(in the rows, 128 means zero)
Rows near named flat spaces through zero (a row that begins with a name and a colon came from that space):
hf_bm: [130 134 123 115 122 132 121 117 139 125 121 164 126 123 124  99 151 133
 126 115 116 126]
hf_bm: [138  99  91  81  98 181 181 154 206 124 115 115 113 173  94 186 171 107
 156  95 138 137]
hf_bm: [115 161 161 153 149 115 140  95 116 114 137 143 126  99 133  95 156 169
 101 124 124 146]
bh_gl: [140 121 102 102 130  94 148 168 161 122 201 110 190 190 156 219  78  88
 148 187 119  31]
rq_zq: [128 142 167 151 102 106 144 131 142 152 154 103 169 111 155 120 100 161
 108 122 113 132]
qf_lq: [107 103 131 102 145  82  69  95  82 132 110 183 112 137 100 106 116  68
 188 126 115 143]
tl_tm: [134 120  75 133 163 197 135 121 109  80 116 132  78 110 116 123 186 144
 101 126 150 124]
rq_zq: [121 134  91 109 184 139 139 112 118  75 145 162 101 152 110 156 178 109
 136 156 140  93]
fl_zh: [154 131 129 203 157 202 161 178  55 173 115  37  82  72 157  44 159 200
  31 122 177 125]
bh_gl: [127 144 169 114  83  84 122 128 170 160 118 144 164 139 131 124  96 125
 146 116 105 146]
fl_zh: [123 171 167 106 139  51  78 115 114 155  92 207 127 147 118  71 118  97
 150 149 115 120]
bh_gl: [140 124  94 149 145 171 131 141 108 104 136 101 115 111 144 136 133 148
  94 144 144 106]
hf_bm: [140 168 145 133 178 107 152 176 107 158 104 103  94 174 120 131 139 110
 112 180 175  94]
tl_tm: [115 118 122 120 146 120 116 113 114 109 119 133 110 139 108 156 126 101
 156 134 136 144]
tl_tm: [135 189 159 132  87 101  76 121 170 115  44 152 125 119 129 137  74 140
 120 143 127 182]
qf_lq: [131 138 124 143 168 155 148 142  98 130 103 106  78 130 113 113 167 135
 107 136 165 134]
bh_gl: [ 99  65 147 178 152 121 137  96  36 143 212  71 152  76 148 106 112 143
 131 104 115 138]
fl_zh: [115 145 152 132 124 112 122  90 131 119 133 166 138 102 128  91 147 152
 123 108 106 150]
rq_zq: [125 137 126 128 140 132 141 125 136 112 130 125 121 135 123 149 139 131
 126 136 135 128]
qf_lq: [150 107  73 129 108 196 119 155 142 105 100  96 107 120 132 158 118 132
 110 126 145 129]
bh_gl: [103 112 150 122 144  89 108  97  95 131 127 144 119 132 105 128 122  95
 172 121 123 159]
hf_bm: [137  89  90 102 103 174 179 149 181 122 164 102 144 152 123 179 151 123
 140 104 123 108]
rq_zq: [172 142  56  86 128 141  35 163 112 132  70 226 107 139 141  48 124  89
 112 165 120  45]
tl_tm: [ 79 101 176 136 179  64 140  87  69 130 156 103 113 149  90 174 120  80
 197 131 141 174]
bh_gl: [131 132  93  97 153 115 109 132 133  95 130 162 123 167 119 170 125  85
 152 167 132  85]
tl_tm: [136 119 142 115  59 127 124 134 181 155 118 128 165 122 137 124  98 137
 136  93 100 152]
rq_zq: [132 152 141 131 160 111 127 155 106 146  89 112  92 157 113 134 125 105
 129 161 165 127]
qf_lq: [142  76 130  92 123 105 145 182 102 234 154 127 139 173 121  64 140  72
 162 109 124  71]
qf_lq: [136 130 124 120  98 127 113 140 155 129 109 122 140 136 132 154  93 120
 135 132 125 136]
qf_lq: [126 117  90 125 119 158  97 104 135  74 117 143 122 108 128 157 118 129
 131 126 120 142]
fl_zh: [156 188 130 141 111 114 138 167 179 117 148 114 179 140 180 163  82 164
  74 185 125  65]
hf_bm: [120 148 131 135 173 120 135 118 104 107 128 137 103 135 118 130 154 127
 122 151 145 120]
fl_zh: [123 155 190  84  50  72 145 132 238 169  85 146 163 175 103 167  98 108
 180  96 106 187]
tl_tm: [130 114  87 133 152 188 140 119 115  92 122 126  89 110 116 124 178 143
 110 116 144 133]
tl_tm: [133 133 117 135 137 155 164 135 142 115 149 111 128 127 134 139 156 151
 105 128 135 112]
rq_zq: [149 100 121 133  63 159  96 144 132 174 105 127 146  86 149  58 104 149
 110  81 104 144]
tl_tm: [118  87  97 111 133 162 159 118 141 102 154 113 119 140 107 176 157 113
 155 107 130 135]
hf_bm: [100  79 111 141 124 137  99  94 105  76 126  81 118 116 110 224  72  97
 178 124 135 191]
fl_zh: [127 149 121 144 147 109 102 101 104  94 174 167 162  98 165 103 119 154
  98 156 102  80]
bh_gl: [ 81  58 168 159 153  59 112  80  32 146 222  90 173 104 138 140  71  96
 184 119 101 140]
fl_zh: [137 117 112 151 110 163 157 140 146 113 169  80 158 108 159 158 114 166
  95 126 124 112]
rq_zq: [123  84  79 102 126 163 108 103 122  98 132 165 114 118 110 123 157 107
 154 100 112 131]
bh_gl: [131 107  68 108 184 157 140 129 102  89 165 152 106 149 120 140 180 104
 130 152 138  64]
qf_lq: [126  81 125 172 132 151 109 136  51 155 140  67 120  84 145  97  96 136
 115 114 138 143]
hf_bm: [115 109 156 160  80 128 127 100 136 127 156  92 173  78 152 135  85 169
 122  91  99 176]
fl_zh: [144 110 136 146 139 111 101 176  59 199 120  96 122 129 145  71  91 105
 119 146 145  94]
fl_zh: [128 132 143 122 109 123 138 132 152 141 115 123 131 135 121 134 125 129
 135 116 127 147]
hf_bm: [139 107 116  98  70 152 130 139 185 146 102 137 136 135 117 130 128 121
 146  87 112 152]
qf_lq: [135 154 158 164 121 133 156 152 134 146 123  71 132 118 146 136 110 165
  91 137 147 142]
tl_tm: [152 145 124 120  67 144 102 143 177 141  90 147 148 111 146 101 103 151
 106 111 109 137]
bh_gl: [127 106 105 140 129 120  95 114  95 108 179 137 166 102 162 125  92 129
 123 143 102  87]
rq_zq: [127 122 140 143 118 129 145 121 125 139 168 120 157 104 149 102 132 158
 109 112 109 117]
rq_zq: [116  93 130 134 128 148 143 119 109 139 131 102 112 116 111 123 145 126
 143  95 133 162]
qf_lq: [122 134 136 121 135 111 120 119 125 126 121 145 123 135 119 126 130 117
 140 131 127 133]
[121 136 141 120 121 105 100 113 129 126 101 151 123 129 117 126 113 113
 147 127 123 152] | bh_gl
[138 112  79 117 164 171 160 138 119 108 167 139 115 136 129 118 189 132
 109 133 134  70] | bh_gl
[156 211 117 144 128 154 121 147 173  85  75 141 112 121 149 135 129 178
  59 172 148 115] | tl_tm
[122 120  88  76 152 102  99 125 141  88 118 172 116 188  99 201 116  51
 189 168 132  99] | fl_zh
[136 119 126 178 164 167 129 139  46 153 129  93  93  78 145  44 156 167
  72 121 151 123] | fl_zh
[119 123 128 125 104 139 139 109 165 101 131 119 139 123 122 173 122 138
 140 111 119 161] | rq_zq
[128 110 114 143  96 151 157 104 159  99 218 124 200  86 174 133 128 185
  96 105  81  96] | qf_lq
[105 107 144 134 128  74  73  91  85 120 150 146 156 113 135 134  70  99
 167 136 102 139] | bh_gl
[113 129 163 131 152  93 125 143  99 157  79  88  85 165  91 164 104  80
 170 145 169 174] | rq_zq
[128 146 120  90 131  97 103 126 154 113 101 176 123 169 109 156 120  85
 163 152 126 117] | bh_gl
[123 202 153 147 210 137 160 135 106 108  46 119  27 153  82 129 200 138
  99 165 202 166] | qf_lq
[108  70  80 102 172 149 122  91  80  96 162 168 100 129  98 118 185  89
 169 108 121 113] | rq_zq
[151 137 164 159  84 137 158 184 146 199 120  55 151 119 158 105  93 165
  87 117 139 133] | fl_zh
[114 152 128 169 135 149 116  82 123  55 130 116 127  76 143 160 117 179
  96 135 126 169] | qf_lq
[150  94  84  76  65 155 100 136 178 145 119 190 153 130 130  87 137 111
 146  85  86 105] | hf_bm
[126  95  91 134 121 155 139 118 135  87 190 104 163 115 151 181 111 138
 125 130 111 101] | fl_zh
[121 136 159 119 123  91 146 145 150 148 118  98 133 170 113 183  99  99
 160 143 143 144] | bh_gl
[137 130 130 139 125 128 128 147 120 144 133 109 136 126 143 120 112 134
 113 138 132 112] | fl_zh
[100  54 107 124 150 150 147  82  81 117 195 136 128 102 112 105 180 120
 159  77 106 134] | rq_zq
[111  72  80 100 142 141 117 103 118  83 159 138 124 144 106 189 130  79
 182 124 120 123] | fl_zh
[126 134 136 100 116 109 121 113 150 138 123 182 137 137 117  96 150 118
 145 110 106 126] | bh_gl
[140 119  76 131 183 166 123 156  83 104 114 109  76 147 118 149 147 102
 117 169 170  90] | fl_zh
[ 87 109 107 129 170 161 155  60 128  30 138 121  86 121  83 218 177 126
 162 113 143 193] | hf_bm
[142 117  97 118  93 160 136 138 172 111 146 125 155 125 145 154 120 142
 117 120 112 109] | qf_lq
[152 155 125 110 130 121 130 151 137 164 134 184 140 135 146  44 166 141
  96 133 113  64] | hf_bm
[141 164 180 153  89 106 139 149 150 179 125 110 164 108 160  81 101 174
  87 120 116 132] | fl_zh
[133 144  75 117 155 150  52 101 100  62  73 195  82 110 117 115 134 111
 125 155 133 127] | bh_gl

Rows near named flat spaces through zero (a row that begins with a name and a colon came from that space):
tp-hn: [126 139 108 119 161 198 159  92  91 156 122 100 135  89 137 119 127 136
 140 141 128 158]
tj-gm: [142  85 121 119 117  52 121 168 158  99 137 181  91 101   8 122 164  84
 171 150 169 105]
jl-pq: [152 130 136 209 165 148 189 174  91 196 171  75 164 107  13 151 156 140
  68 158  66 194]
jl-pq: [119 125 132 123 113  94 149 105 129 126  84 168 131  50 120  84 126  91
 137 141 156  88]
jl-pq: [128 109 142  87 177 164 113 136 115 130 121  93 135 121 128 119 135  98
 145 146 170 137]
tj-gm: [121 126  97 130 146 175 132  91 111 157 113 121 111  88 147 108 121 148
 163 137 139 137]
tj-gm: [133 154 133 171 118 126 143 144 125 129 143 106 126 111  89 139 149 135
 111 121  83 152]
pc-dp: [136 172  96 136 137 199 187 109  91 125 175 102 141 153 108 171 142 169
 121 114  73 184]
tp-hn: [126 111 185 103 167 151  83 125 113 170  57  57 144  31 162  73 155  48
 121 145 161 130]
tp-hn: [123 132 106 144  74  63 147 127 153  98 138 210 137 175 140 138 113 162
 123 102 115  76]
pc-dp: [112 137 144 122 144 138 107 104 143 109 110 100  35  28  85  95  63  84
 150 203 178 169]
nh-hp: [113 119 149 151 119 102  72 140 150 144  94 124 149 158 226 105 119 149
 117  96 129  76]
tj-gm: [139 138 117  99 122 151 138 110 120 113 137 117  95  93  81 140 149 102
 150 137 124 169]
tp-hn: [142  69 147  37 153 102  76 169 146  94 133 141 142 198 121 141 164  77
 159 121 198  96]
pc-dp: [119 182 105 166  96 129 186 109 122  96 152 153 128 127 117 144 113 168
 115 114  80 132]
pc-dp: [112 170 138 162  96 117 141  99 141 112 125 129  83  88 135 122  56 136
  97 158 109 151]
jl-pq: [130 145 127 183  87  86 131 135 140 136 113 143 127  91 113 117 160 135
 121 102  83 111]
jl-pq: [137 105 158 156 116 120  16 151 162 174 111  59  77 134 168 128 139 125
 122 119 104 163]
tp-hn: [137 111 154 146 156 131 100 179 124 155 138  86 178 189 151 142 162 140
 100 102 109 123]
nh-hp: [146 116 119 104 150 158 144 140 106 139 150 112 155 154  97 152 172 123
 133 117 119 150]
tp-hn: [124 134 129 112 114 124 136  97 126 125  97 140 111  60 124 102 128  96
 141 139 141 124]
nh-hp: [139  82 126 139  87  87  61 114 158 188  97 143  92 119 161 114 119 126
 126 130 126 126]
tp-hn: [142 131 133  46 119 132 168 104 124  77 162 149  92 128  53 162  89  71
 117 180 160 181]
nh-hp: [121 169 138 121 159 143 173 161 113  55 153 112 152 125  74 137 164 113
 143 117 130 120]
tj-gm: [114 146  82 148 122 130 128 124 148  79 154 156  64 127  93 131 117 169
 194 129 138 124]
tp-hn: [154 143 150  96 149 180 207 123  69 161 155  93 221 163 115 171 148 108
  45 127  83 180]
nh-hp: [136 127 172 147  82  50  24 200 185  85 114 105 116 166 148 135 215 105
 142  53  94  88]
jl-pq: [138  87 134 115 138 121  97 140 129 168 118 126 152 160 155 126 140 126
 121 121 141 116]
tj-gm: [133 148 125 153  98 102 158 126 134 113 141 144 100  89  61 135 125 118
 118 143 103 150]
pc-dp: [119 115 136  99 130  78 164 129 136  86 112 186 126  79  71  99 108  78
 141 166 190  85]
nh-hp: [124 120 152 154 135  88 151 160 125 138 118 148 194 148 140 115 132 129
  88 118 128  78]
jl-pq: [132  95 134  92 114 122  34 131 156 136 102 115 111 169 208 125 155 124
 160  90 143 107]
tj-gm: [120 145 135 135 163 154 118 156 138  87 175  89  85 166  93 155  85 144
 132 160 141 169]
jl-pq: [141 133 128 188 144 128 165 171 109 159 158 109 176 151  80 148 166 157
  93 114  77 139]
tp-hn: [126 114 156 123 119  95  81 135 144 133  74 117 118  58 137  86 166  75
 148 120 147  99]
tj-gm: [120 159  90  48  95 157 131  72 139  43 148 163  64 150 146 155 101 130
 185 121 150 145]
nh-hp: [ 93 162 145 131 115 106  65 126 171  52  88 120  62  75 174  85 113 113
 186 117 164  85]
pc-dp: [136 114 148 130 112  94 114 134 135 144  96 129 129  73 107 105 161  84
 125 127 129 117]
pc-dp: [148 114 154 111 109 142  30 139 152 151 132  58  80 163 162 158 147 113
 120 112  98 189]
tj-gm: [136  66 149 102 168 106  78 179 135 150 111 122 174 172 146 114 173 106
 142 112 175  79]
jl-pq: [165  83  97 115  94 127 143  89 114 210 134 153 107 102  72 146 137 115
 112 155 104 186]
pc-dp: [110 132  97 159 172 162 154 123 109 136 119 128 130  82 116  94 133 157
 174 137 150 106]
jl-pq: [167  57  98 126  94  97 133 117 117 231 126 177 166 158 113 144 166 137
 102 117 100 132]
tp-hn: [108 112 147 129 177 165  78 117 124 163  77  78 115  69 188  75 108 113
 151 150 175 117]
nh-hp: [147 137 113  82 108 153 113 112 132  98 153 112  72 124  81 162 158 104
 161 125 115 187]
nh-hp: [129 104 117  50 131 161 116  76 116 140 101 143 130 128 191 118 112 107
 148 133 171 124]
nh-hp: [144 167 110  44 105 196 157  75 107  83 173 114 105 178 135 192 116 122
 123 121 101 206]
tj-gm: [110 145 146 123 127 115 138 124 145  89 154 142 105 176 148 143  23 143
  88 170 153 135]
pc-dp: [132 105 147  94 145 138  79 131 140 130 124  96  87 123 125 128 110  95
 137 157 162 158]
pc-dp: [136 102 100  93 171 155 154 149 104 123 154 146 184 196 121 146 170 149
 157 105 152 101]
[131 137 111 116 125 142 158 116 120 115 154 142 122 147 106 149 111 139
 125 138 124 148] | tp-hn
[131 131  98  88 120 134 162 112 114  99 131 171 157 144 128 135 168 131
 162  96 135  97] | jl-pq
[120 125 130 146 138 121 138 123 123 143 104 134 132  78 121  98 126 119
 134 141 142 110] | pc-dp
[121  72 138  41 183 121  94 145 147  83 131 144  86 139  90 114  85  74
 179 190 251 113] | pc-dp
[122 117 130  98 163 139 141 142 115 112 127 136 175 160 149 123 140 126
 139 118 162  91] | jl-pq
[140 110 130 126 150 161  84 136 122 164 114  73 110  92 117 120 179 109
 157 122 123 159] | pc-dp
[159 123 116  90 136 147 173 139  94 126 141 124 165 101  40 147 233  83
 149 105 108 149] | pc-dp
[131 141 148  75  86  85 117 125 164  49 157 155  66 156  90 161  78  88
 117 156 148 154] | pc-dp
[129 149  76  97 119 166 192  76 109 100 163 168  95 123  85 152  95 147
 154 152 132 163] | tp-hn
[142 168 142  86  91 164 165  71 101 131 121 107 133  91 143 148 125  90
  83 128  84 187] | tj-gm
[124 104 150 150 157 100 147 158 116 157 101 138 193 109 125  95 146 113
 107 130 148  76] | jl-pq
[109 157 112 141 112 121 117 123 156  71 152 144  71 152 134 139  77 163
 152 134 134 128] | pc-dp
[124 123 152 147 127 106 102 146 140 137 113 116 136 129 150 116 125 123
 111 124 127 112] | tp-hn
[114 110 135  91 162 129 168 114 114 121 120 163 161 136 143 109  66 115
 112 170 193  96] | jl-pq
[134 138 122 138  99 112 122 137 137 117 141 140 141 174 147 150 150 151
 121  90  93 118] | pc-dp
[125 118 157 139 153 135  71 159 140 139 118  75 122 137 154 120 137 121
 127 124 134 133] | jl-pq
[120 121 154 133 128  96  92 154 160 104 142 123  92 160 125 135  73 124
 110 157 151 133] | tp-hn
[115 139  86 167 233 246 118 153  94 141 153  37 107 104  96 118 177 182
 217 127 137 164] | nh-hp
[121 113 133 102 149 131 126 127 131 117 131 135 118 139 128 124  89 118
 131 158 170 126] | pc-dp
[128 120 130 115 123 114 135 112 124 133  94 143 126  59 111  97 148  90
 146 136 147 111] | jl-pq
[135 111 155 125 105  80 130 133 132 148 100 150 161 110 133 113 139  93
  94 125 128 101] | pc-dp
[117 165 129 126 132 146 135 125 128  81 130 110 105  95 112 124 139 118
 153 124 126 136] | jl-pq

Rows near named flat spaces through zero:
jg-jh: [145 169 152  83  41 117 150 110 139 156 132 162 106  89 125 118 150 159
  92 150  99 118]
rc-qb: [125 156  94 188 174 181  91 138 114 134  97 111 140 134  60 194 168 160
  97 129  96 129]
jg-jh: [130 143 148 113  76 107 146 123 124 137 156 137 138 111 139  97 154 134
 104 150 119 117]
lf-rt: [112  97 114  99 164  99 111 121  99 106  88 105  99 150 177 140  99  90
 135 131  95 134]
bp-rr: [160 113 137 108 143  96 103 146  85 174 139 145 151 206 101 114 100  90
 102 172 114 145]
sc-ft: [105 106 118 154 194 130  80 126 116 122 113 120 148 182  84 147 118 136
  94 164  84 152]
sc-ft: [115 124 121 114 152 131 112 107 139 101 145  78 105 135 135 108 134 148
 116 118 111 132]
jg-jh: [ 97 131 126 167 211 105 126 158   9 141 104 123 142 204 132 162 146 117
  77 136 102 161]
lf-rt: [100 127 138 151 133 126 131 132 129 122 153 109 144 122 142 112 146 143
 125 111 143 139]
rc-qb: [ 92 149 172 124 139 125 125 125 125 181 124 173 116 157 102 146 102 198
  87 110 122 200]
jg-jh: [140 118  93 100 184 151  98 105 141  95 111  65  72 147 129 139 106 131
 142  99 111 127]
sc-ft: [124 133 135  97 123 143 143  96 173 111 105 159  85 105 115 137  96 167
 137 121 121 135]
sc-ft: [116 119 138 140 142 118 131 140 112 142 112 159 141 145 127 143 110 122
 129 133 133 146]
sc-ft: [140 127 122 137  72 149 140 118 193 110 110 173 144  61 108 138 130 126
 158 153 132  90]
lf-rt: [121  91 108 119 156 133 141  95 161  54  72 172 112 111 115 145  90 113
 154 178  96  96]
lf-rt: [118 103 149 138 161  91 155 151  72 136 130 167 154 179 145 116 100  94
 132 143 153 147]
bp-rr: [114 140  94 184 145 160 123 141 118 102 110  95 143  92 128 165 179 126
 135 111 126 102]
lf-rt: [137 123 124 119 134 115 128 133 104 127 132 115 127 144 142 119 129 106
 126 132 126 122]
bp-rr: [146 160 132 121 150 146 127 138  99 171 131 121 100 161 107 148 122 157
 113  86 145 159]
bp-rr: [ 40 100 147 166 122 100  95 136 145 129 116 114 166  98 183 138 140 136
 123 118 108 165]
bp-rr: [106 135 122 108 199 137 202  91  90  42 100 134  51 130 153 131 114 163
 133 102 132 120]
rc-qb: [175 114  82 104 139 132 100 125 121 101 125  66 113 138 136 120 136  72
 145 142 108  83]
rc-qb: [ 90  85 114 132 145 105  69 133 131 139  40 156 140 133 144 193  89  90
 131 164  64 150]
lf-rt: [103 120 134 150 182 150 132 141 137 141 113 133 112 142 135 157  86 152
 166  57 181 174]
bp-rr: [208 149 130  55  11 124 122 122 177 181 123 165 111  88 115 121 112  99
 142 156 118  92]
rc-qb: [150  91 113  83  82  95  85 128 155 137 115 104 133 116 172 114 105  57
 156 153 102 107]
sc-ft: [131 175 128 175  22 146 122 149 147 169 128 151 183  45 106 157 213 140
 101 155 108  94]
rc-qb: [149 127 111 101 174 145 164 100 119  78  88 159  75 140 108 145  93 134
 140 139 120 109]
bp-rr: [143 124 111 139 157 155 136 124 146  97 150  96 120 127 119 113 128 130
 156 102 161 112]
lf-rt: [194 134  85 118 184 185 106 130 147 131 126  87  88 161  79 149  95 123
 168  81 164 120]
lf-rt: [144 116 120 109 141 148 118 109 167 126  65 196 106 131  77 174  69 135
 142 159 103 131]
jg-jh: [146 132 138 120  89 147 142 118 188 134 131 171 129  94 102 125 107 144
 155 129 153 119]
jg-jh: [171 167 107 125 181 193 137 117 135 129 131 111  73 151  64 153 117 181
 133  75 158 135]
lf-rt: [147 116 120 120 105  90 168 125  81  75 151 124 151 124 158  78 167  70
 118 192 112  65]
rc-qb: [139 160 149 127 109 138 130 134 133 165 195  95 130 138 115  91 153 168
 108  90 162 148]
jg-jh: [129 117 136 125  79 114 125 125 164 120 167 113 156  98 145  85 145 114
 138 143 136 107]
jg-jh: [146 136 119 110 121 141  93 112 153 138 126 120 119 136  86 133 128 145
 102 155  88 126]
rc-qb: [133 144 149 124 117 130 169 124 130 123 170 132 122 123 131  92 135 152
 131 107 168 129]
sc-ft: [178 138 125 100 118 133 109 138 129 168 166  97 121 161 112 104 119 115
 131 110 151 132]
lf-rt: [124 172 168 151  60 154 194 142 159 175 109 239 133  63 109 166 121 179
 152  93 188 143]
jg-jh: [118 122 141 210 104 146 122 175 154 180 120 203 217 108  84 166 128 118
 155 137 174 140]
rc-qb: [106 146 142 157 134 116 130 139  79 146 128 150 156 150 106 139 161 146
  74 160  99 142]
sc-ft: [ 78 123 122 142 149 113 133 116 104  74 148  56 121 111 187 102 176 136
 112 111 110 120]
sc-ft: [ 87  88 136 169 156  94 134 156  94 116 132 129 177 144 175 117 125  84
 148 130 152 138]
rc-qb: [123 116 130 104 190 120 116 127 104 130 156  66  93 184 157 103 100 133
 133  74 152 166]
bp-rr: [121 138 131 148 190 152 177 110 113  76 150 136 110 150  95 111 131 172
 120 120 153 126]
jg-jh: [131 146 118 152 171 145 132 143  86 135 135 104 123 155 117 143 145 138
 118  99 144 138]
sc-ft: [121 134 128  97 185 103 185 124  37  95 116 108  67 164 193 122 119 116
 128  88 143 134]
bp-rr: [157 113 159 105  80 101 103 135 158 181 170 165 172 160  90  85 102 113
 113 179 129 140]
bp-rr: [156 139 142 106 141 132 138 126 122 151 153 141 114 169  96 109 104 145
 118 123 148 145]
[145 172 156 113  32 111 156 141 112 185 132 177 139  90 135 131 161 135
 102 141 125 121] | lf-rt
[117 135 138 135  88 126 151 130 143 128 122 152 135  85 148 132 139 131
 141 122 141 119] | sc-ft
[184 134 117 129 164 156  95 142 130 170 151 122 136 193  52 130 103 128
 123 129 146 141] | lf-rt
[122 128 147 125 101 128 122 131 161 158 133 153 138 116 123 128 110 142
 136 119 143 148] | sc-ft
[ 78 132 137 169 137 127 129 136 126 109 190  49 150 108 175  88 183 154
 124  76 159 139] | lf-rt
[127 129 136 170 220 140 132 143  79 131 172 122 153 217  67 111 126 154
  97 128 155 160] | bp-rr
[143 177 110 163 162 168 123 127  84 136 112 139 127 153  41 173 176 176
  61 158  84 123] | rc-qb
[170  99 122 116  81 101  77 150 144 170 143 129 182 147 116 108 118  57
 134 184 113 109] | bp-rr
[126 102 111 132 136 125 102 135 143 118 130  89 138 124 155 122 122  95
 157 115 136 121] | bp-rr
[170 140 113 121  98 153 124 123 161 133 118 151 129 108  83 141 128 125
 136 152 122  98] | sc-ft
[115 149 118 140 110 115 185 133  68  86 122 109 117  83 194 126 187 107
 129 115 132  86] | sc-ft
[108  84 108 131 167 118  62  92 163  68 143  84 157 160  82  93 139 126
  83 220  42 110] | lf-rt
[167 121  96 125 148 129 160 119  91  69 106 144 125 136 109 127 140  83
 129 188 105  65] | bp-rr
[109 159 146 164 126 141 128 139 113 160 145 141 151 134  93 139 161 175
  87 124 127 153] | rc-qb
[ 76 104 180 136  95  96 152 104 177 104 161 191 171 111 117  75 119 164
 107 186 120 141] | bp-rr
[115 108 127  90 130 108 120 107 135 114  77 151  95 125 151 148  90 117
 131 147  88 134] | jg-jh
[170 170 159  71 118 129 186 102 111 134 181 146  77 159  97  76 121 180
  95 123 150 133] | rc-qb
[127 116  97 154 123 154 119 106 172  67 103 134 145  82  94 142 152 124
 133 180  89  76] | sc-ft
[125 133 135 114  86 100 146 126 106 121 127 135 134 106 160 114 154 109
 112 156 106 106] | lf-rt
[210 157  83 141  52 181  69 128 199 146 160  92 170  86  36 125 191 116
 116 183  96  56] | sc-ft
[197 194 102  76 153 204 142  89 155 121 147  77  23 133  64 133 129 208
 120  63 142 120] | jg-jh
